Small tables with named rows and columns. After each table, cells are looked up by row and column.

gen:
,muf,kupenir,kugusa,tugo,kisu,zin
taso,619,882,37,-356,110,449
lololal,-826,44,-107,-155,-513,147
mem,-754,-496,341,163,-286,-388
mede,-688,364,-268,-280,-492,336
ropurar,936,38,497,14,471,322
let,329,844,-145,-426,-74,534
sopuva,-26,850,-278,-396,-232,509
garavi,-863,-255,102,-1,-437,-101
mima,853,631,232,-280,274,420
tiz,-555,-630,528,322,-97,-641
vaseke,-362,602,-269,-380,-382,463
pok,975,345,394,-161,398,362

kugusa of mem is 341
kupenir of mima is 631
tugo of tiz is 322
muf of ropurar is 936
tugo of garavi is -1
kisu of taso is 110

pososi =
	digukom	tomepab	bab	tum	fimak
soselok	38	49	48	65	50
ler	35	47	48	69	48
gom	63	45	37	46	40
novor	23	34	66	52	89
gapuf	39	39	55	50	70
puf	52	42	44	48	54
lidi	69	46	33	46	34
gagav	53	42	45	47	54
fanuda	55	55	52	34	65
fet	38	50	49	52	60
sogor	39	49	49	61	52
kili	23	43	45	92	38
gubupit	37	49	49	52	61

lidi, tomepab: 46
gom, tum: 46
puf, tomepab: 42
fanuda, tum: 34
gubupit, tum: 52
kili, fimak: 38
ler, digukom: 35
fet, fimak: 60
gapuf, digukom: 39
gapuf, fimak: 70
sogor, bab: 49
fanuda, digukom: 55
gapuf, tomepab: 39
fet, tomepab: 50

zubuv.csv
,pazik,dev,keb
volo,57.742,59.282,57.990
lipar,50.519,58.486,58.529
loba,56.348,54.761,56.852
nor,55.422,59.375,57.227
zumu,56.345,54.359,57.456
vad,54.198,58.946,56.946
gudeki,85.751,60.651,56.846
gik,23.614,58.597,56.855
podi,53.100,55.843,56.330
sodave,57.122,55.673,57.807
pizab,56.286,54.045,49.275
mek,57.252,58.850,56.154
pazova,55.010,83.036,56.728
tus,57.303,58.643,57.183

lipar, pazik -> 50.519
nor, dev -> 59.375
lipar, keb -> 58.529
gudeki, keb -> 56.846
mek, pazik -> 57.252
zumu, pazik -> 56.345
sodave, pazik -> 57.122
volo, pazik -> 57.742
loba, keb -> 56.852
zumu, keb -> 57.456
zumu, dev -> 54.359
pizab, pazik -> 56.286
gik, pazik -> 23.614
pizab, dev -> 54.045
gik, dev -> 58.597
Which row has the largest dev? pazova

Table vip
,faketof,zosod,biz,tokul,ladek,dugipo
ladovi,39.922,32.390,34.337,19.114,33.676,36.814
gagezu,31.407,38.555,37.632,42.426,39.057,28.227
nup,23.517,31.576,18.063,27.663,29.323,34.481
pemok,71.961,76.408,50.601,59.273,36.224,28.161
pazi,38.721,41.410,22.658,39.284,47.322,24.383
fuvibo,29.591,27.628,24.222,38.174,16.494,30.649
zasuso,21.437,28.656,28.504,35.100,30.959,31.378
pul,23.601,32.518,29.676,34.600,21.019,37.810
pabo,37.168,29.898,36.670,33.639,35.932,46.104
zab,20.104,28.665,31.923,38.490,40.815,19.958

zab, tokul => 38.490
pul, ladek => 21.019
pazi, ladek => 47.322
fuvibo, biz => 24.222
pazi, faketof => 38.721
gagezu, faketof => 31.407
Row with the largest biz: pemok

Table radenab
         sasiv  leveg  gopiv
sas         34     71     88
fisor       50     32     13
raladep     44     35     18
gapov       71     34     30
toziso      71     31     23
bon         59     27      9
bur         70     39     41
modeden     27     66     75
kabig       30     70     84

raladep, sasiv -> 44
fisor, leveg -> 32
modeden, leveg -> 66
modeden, gopiv -> 75
bon, leveg -> 27
fisor, gopiv -> 13
modeden, sasiv -> 27
kabig, gopiv -> 84
kabig, leveg -> 70
kabig, sasiv -> 30
gapov, gopiv -> 30

Table nalamad
         difirip  lusefo  tubanif   dupi  vofonos
tel        93.30   88.64    51.41  43.20    49.44
vulotar    57.36   37.89    21.91  77.85    32.03
puf        63.99   44.55    59.60  38.80    84.43

lusefo of puf = 44.55
difirip of vulotar = 57.36
vofonos of vulotar = 32.03
difirip of tel = 93.30
dupi of puf = 38.80
lusefo of tel = 88.64
vofonos of tel = 49.44
lusefo of vulotar = 37.89
vofonos of puf = 84.43
difirip of puf = 63.99
tubanif of puf = 59.60
tubanif of tel = 51.41
dupi of vulotar = 77.85
dupi of tel = 43.20
Row with the largest lusefo: tel

bupupa:
|  | fezonug | ses | tukame | gos | zedo |
|---|---|---|---|---|---|
| mal | 0.406 | 0.326 | 0.412 | 0.710 | 0.056 |
| mabafi | 0.202 | 0.383 | 0.161 | 0.689 | 0.329 |
| zuna | 0.222 | 0.472 | 0.086 | 0.707 | 0.337 |
| bona | 0.139 | 0.253 | 0.348 | 0.632 | 0.129 |
| zan | 0.581 | 0.247 | 0.276 | 0.528 | 0.133 |
| folesuz | 0.505 | 0.476 | 0.217 | 0.442 | 0.304 |
| vinab | 0.348 | 0.380 | 0.326 | 0.591 | 0.459 |
| tedir | 0.252 | 0.562 | 0.191 | 0.800 | 0.147 |
| zos | 0.432 | 0.286 | 0.440 | 0.576 | 0.415 |

gos of tedir is 0.800
tukame of folesuz is 0.217
zedo of zuna is 0.337
fezonug of mabafi is 0.202
tukame of mal is 0.412
gos of zuna is 0.707
fezonug of zos is 0.432
zedo of vinab is 0.459
fezonug of folesuz is 0.505
zedo of tedir is 0.147
fezonug of bona is 0.139
gos of bona is 0.632
Which row has the largest gos? tedir

mipata =
	gov	nivelin	ganinad	mim	zonu	nuz	bel	bef
kul	48585	23281	49181	45488	42313	49362	54893	37422
pef	39371	23418	22684	37632	26131	47752	47388	43886
zez	63952	40336	10035	41149	37488	49612	30676	84532
siru	29128	74762	50512	56353	24316	48104	34311	68988
dedak	53055	58738	46966	63453	82787	29476	36343	67881
nane	41993	44330	50084	42641	36067	53846	25101	39454

zonu of zez is 37488
mim of nane is 42641
nuz of nane is 53846
ganinad of kul is 49181
nuz of zez is 49612
bef of kul is 37422
ganinad of pef is 22684
bel of dedak is 36343
nuz of dedak is 29476
ganinad of nane is 50084
gov of zez is 63952
bel of kul is 54893
nivelin of pef is 23418
nuz of pef is 47752
ganinad of zez is 10035
bef of zez is 84532
zonu of nane is 36067
mim of dedak is 63453
gov of dedak is 53055
zonu of dedak is 82787
Which row has the largest ganinad? siru

